Below is a small trained network, with its code and all its weights. Each question gives an input and a class and asks what happens when units are switched off, that is, made to give their printed mean instead of their output.

import numpy as np


def w(rows, s, z=0):
    codes = np.array(rows[::2]) - 128.0
    scale = np.full(codes.shape[1], s)
    scale[-1] = z or s
    return codes * scale


def norm(h):
    return h / np.sqrt((h * h).mean(-1, keepdims=True) + 1e-5)


def f(y):
    return y / 2 * (1 + np.tanh(0.7978845608 * (y + 0.044715 * y**3)))


def log_softmax(a):
    a = a - a.max(-1, keepdims=True)
    return a - np.log(np.exp(a).sum(-1, keepdims=True))


def net(x, mask):
    res = np.array(x, float).reshape(1, 5) / 4 @ E
    u = 0
    for l in range(2):
        y = f(norm(res) @ A[l][:, :-1].T + A[l][:, -1])
        res = res + np.where(mask[u : u + 6], y, B[l][:, -1]) @ B[l][:, :-1]
        u += 6
    return log_softmax(norm(res)[-1] @ U[:, :-1].T + U[:, -1])


A, B = {}, {}
E = w([
[3,65,22],'x0',
[96,173,153],'x1',
[124,202,157],'x2',
[194,156,162],'x3',
[237,162,65],'x4',
],0.0063)
A[0] = w([
[201,102,114,188],'L0N0',
[201,29,128,147],'L0N1',
[44,97,250,3],'L0N2',
[182,226,180,112],'L0N3',
[143,81,188,92],'L0N4',
[194,76,118,109],'L0N5',
],0.012,0.0051)
B[0] = w([
[96,37,167,212],'L0N0',
[149,44,113,202],'L0N1',
[52,186,226,206],'L0N2',
[75,192,2,255],'L0N3',
[157,68,158,150],'L0N4',
[149,91,217,167],'L0N5',
],0.0077,0.0059)
A[1] = w([
[156,122,195,173],'L1N0',
[80,94,205,96],'L1N1',
[94,94,144,58],'L1N2',
[88,89,252,205],'L1N3',
[194,179,147,123],'L1N4',
[115,195,85,253],'L1N5',
],0.013,0.0044)
B[1] = w([
[179,104,97,162],'L1N0',
[119,205,179,187],'L1N1',
[134,170,124,135],'L1N2',
[178,113,180,253],'L1N3',
[11,148,66,152],'L1N4',
[136,28,107,232],'L1N5',
],0.012,0.0069)
U = w([
[113,120,33,207],'0',
[193,2,134,151],'1',
[85,154,239,1],'2',
],0.014,0.0028)

Each question gives the input, the list of numbers given to net, and the class t.
The units are the neurons (one row each of A and B). Each row of codes is followed by its name. A weight is (code - 128) times the scale printed after its matrix; where a second scale follows, it is the last column's (A, B and U).
mask holds one flag per neuron, layer by layer. A switched-off neuron (its flag False) gives its mean, the last column of its row in B, instead of its output. The means were averaged over made-up inputs and are rounded, as every weight is.
A unit's drop is (log p(t) with every unit on - log p(t) with that unit switched off) / (log p(t) with every unit on - log p(t) with every unit switched off).
The circuit of an input: a set's keep is (log p(t) with only the set's units on - log p(t) with every unit switched off) / (log p(t) with every unit on - log p(t) with every unit switched off). Starting from all 12 units, units are removed one at a time, each time the one whose removal leaves the highest keep (on an exact tie, the one counted first), for as long as the keep stays at least 0.8.
units of the circuit, in order: the units of the circuit, biggest drop first
top k neurons: the k neurons with the biggest drops, biggest first
k most important neurons of layer l: the k neurons of layer l with the biggest drops, biggest first
drop of u: that unit's drop, to one decimal
input [8,7,5,3,6], class 1: units of the circuit, in order : (L0N3)
input [6,4,-1,3,-3], class 2: top 2 neurons : (L0N3; L1N0)
input [-6,-5,6,5,-5], class 0: top 2 neurons : (L0N3; L1N4)
input [3,-8,0,-6,-5], class 2: units of the circuit, in order : (L0N3; L1N5)
input [7,6,-5,2,-6], class 2: units of the circuit, in order : (L0N3; L1N1; L1N5)
input [-7,2,0,0,-2], class 0: units of the circuit, in order : (L0N3; L1N3)
input [4,-7,0,-7,-7], class 2: units of the circuit, in order : (L0N3; L1N5; L1N1)
input [-8,3,-1,-3,7], class 0: top 2 neurons : (L1N4; L1N3)
input [-4,-6,0,8,8], class 0: 2 most important neurons of layer 0 : (L0N3; L0N4)
input [-5,-1,2,6,-1], class 0: top 3 neurons : (L1N4; L0N3; L1N3)
input [-8,5,-3,1,6], class 0: top 2 neurons : (L1N4; L0N3)
input [-3,-4,3,0,5], class 0: 2 most important neurons of layer 1 : (L1N3; L1N4)
input [-3,-4,1,-5,-3], class 2: top 2 neurons : (L0N2; L1N1)
input [1,-5,-3,5,-8], class 2: units of the circuit, in order : (L1N1)
input [-7,0,6,-1,-4], class 0: drop of L0N3 : 1.0
input [0,4,-7,-6,-4], class 2: drop of L0N3 : 0.2
input [0,-2,3,4,3], class 0: drop of L0N0 : -0.3
